Here is a tiny trained network, its code and every weight. The questions are about switching its units off for an input and a class, where a switched-off unit gives its printed mean instead of its output.

import numpy as np


def w(rows, s, z=0):
    codes = np.array(rows[::2]) - 128.0
    scale = np.full(codes.shape[1], s)
    scale[-1] = z or s
    return codes * scale


def f(y):
    return np.maximum(y, 0)


def log_softmax(a):
    a = a - a.max(-1, keepdims=True)
    return a - np.log(np.exp(a).sum(-1, keepdims=True))


def net(x, mask):
    res = np.array(x, float).reshape(1, 5) / 4 @ E
    y = f(res @ A[0][:, :-1].T + A[0][:, -1])
    res = res + np.where(mask, y, B[0][:, -1]) @ B[0][:, :-1]
    return log_softmax(res[-1] @ U[:, :-1].T + U[:, -1])


A, B = {}, {}
E = w([
[176,98,102,145,102,107],'x0',
[38,112,236,163,68,8],'x1',
[170,121,227,63,43,245],'x2',
[174,100,102,144,102,107],'x3',
[62,16,109,43,142,134],'x4',
],0.012)
A[0] = w([
[177,197,177,185,147,127,3],'N1',
[93,76,51,67,135,169,54],'N2',
[57,116,193,141,30,42,74],'N3',
[68,146,52,147,143,73,167],'N4',
[58,112,162,166,46,84,75],'N5',
[88,102,151,195,150,103,109],'N6',
[114,122,112,158,169,85,160],'N7',
[145,226,127,221,100,152,52],'N8',
[161,209,138,173,109,101,72],'N9',
[100,112,92,185,208,58,150],'N10',
[69,7,133,83,133,108,18],'N11',
[131,122,152,130,110,84,45],'N12',
[176,160,65,92,182,177,65],'N13',
[145,112,205,98,37,174,152],'N14',
],0.013,0.0033)
B[0] = w([
[60,123,181,155,84,133,179],'N1',
[100,123,142,198,87,140,199],'N2',
[108,195,25,153,148,162,254],'N3',
[157,109,205,74,157,119,214],'N4',
[163,168,59,152,118,191,217],'N5',
[147,164,109,127,139,137,180],'N6',
[173,153,178,63,141,110,185],'N7',
[56,69,149,163,112,158,197],'N8',
[105,58,174,137,88,139,182],'N9',
[183,114,172,87,168,98,230],'N10',
[56,44,177,183,58,141,220],'N11',
[134,136,98,144,107,150,159],'N12',
[141,208,31,138,147,184,208],'N13',
[195,132,197,7,190,18,238],'N14',
],0.012,0.02)
U = w([
[188,142,144,47,175,96,134],'0',
[141,200,5,160,136,167,235],'1',
[66,75,140,190,63,138,10],'2',
],0.015,0.0013)

Each question gives the input, the list of numbers given to net, and the class t.
The units are the neurons (one row each of A and B). Each row of codes is followed by its name. A weight is (code - 128) times the scale printed after its matrix; where a second scale follows, it is the last column's (A, B and U).
mask holds one flag per neuron, in row order. A switched-off neuron (its flag False) gives its mean, the last column of its row in B, instead of its output. The means were averaged over made-up inputs and are rounded, as every weight is.
A unit's drop is (log p(t) with every unit on - log p(t) with that unit switched off) / (log p(t) with every unit on - log p(t) with every unit switched off).
The circuit of an input: a set's keep is (log p(t) with only the set's units on - log p(t) with every unit switched off) / (log p(t) with every unit on - log p(t) with every unit switched off). Starting from the 12 units with the biggest drops (on a tie, the unit counted first), units are removed one at a time, each time the one whose removal leaves the highest keep (on an exact tie, the one counted first), for as long as the keep stays at least 0.8.
units of the circuit, in order: the units of the circuit, biggest drop first
top k neurons: the k neurons with the biggest drops, biggest first
drop of u: that unit's drop, to one decimal
input [-6,-5,2,-1,-6], class 2: units of the circuit, in order -> [N8]
input [-8,1,-4,7,5], class 2: top 3 neurons -> [N14; N11; N2]
input [-7,6,-5,5,0], class 1: top 3 neurons -> [N3; N14; N5]
input [7,7,8,8,8], class 0: top 4 neurons -> [N14; N8; N1; N9]
input [4,-1,6,7,8], class 2: top 2 neurons -> [N11; N2]
input [-3,-2,-7,5,-7], class 0: top 2 neurons -> [N10; N11]
input [-3,3,6,-1,-8], class 2: top 2 neurons -> [N8; N1]
input [5,5,3,-6,-5], class 1: top 3 neurons -> [N3; N11; N5]
input [6,6,-7,7,-7], class 0: top 3 neurons -> [N10; N7; N4]
input [4,-6,-4,-5,-7], class 2: top 3 neurons -> [N8; N3; N9]
input [8,8,-3,3,-6], class 1: drop of N5 -> 0.1
input [8,-1,-1,-7,-3], class 2: drop of N3 -> 0.2
input [2,8,7,0,0], class 1: drop of N3 -> 1.9
input [2,4,4,-6,6], class 2: units of the circuit, in order -> [N11]
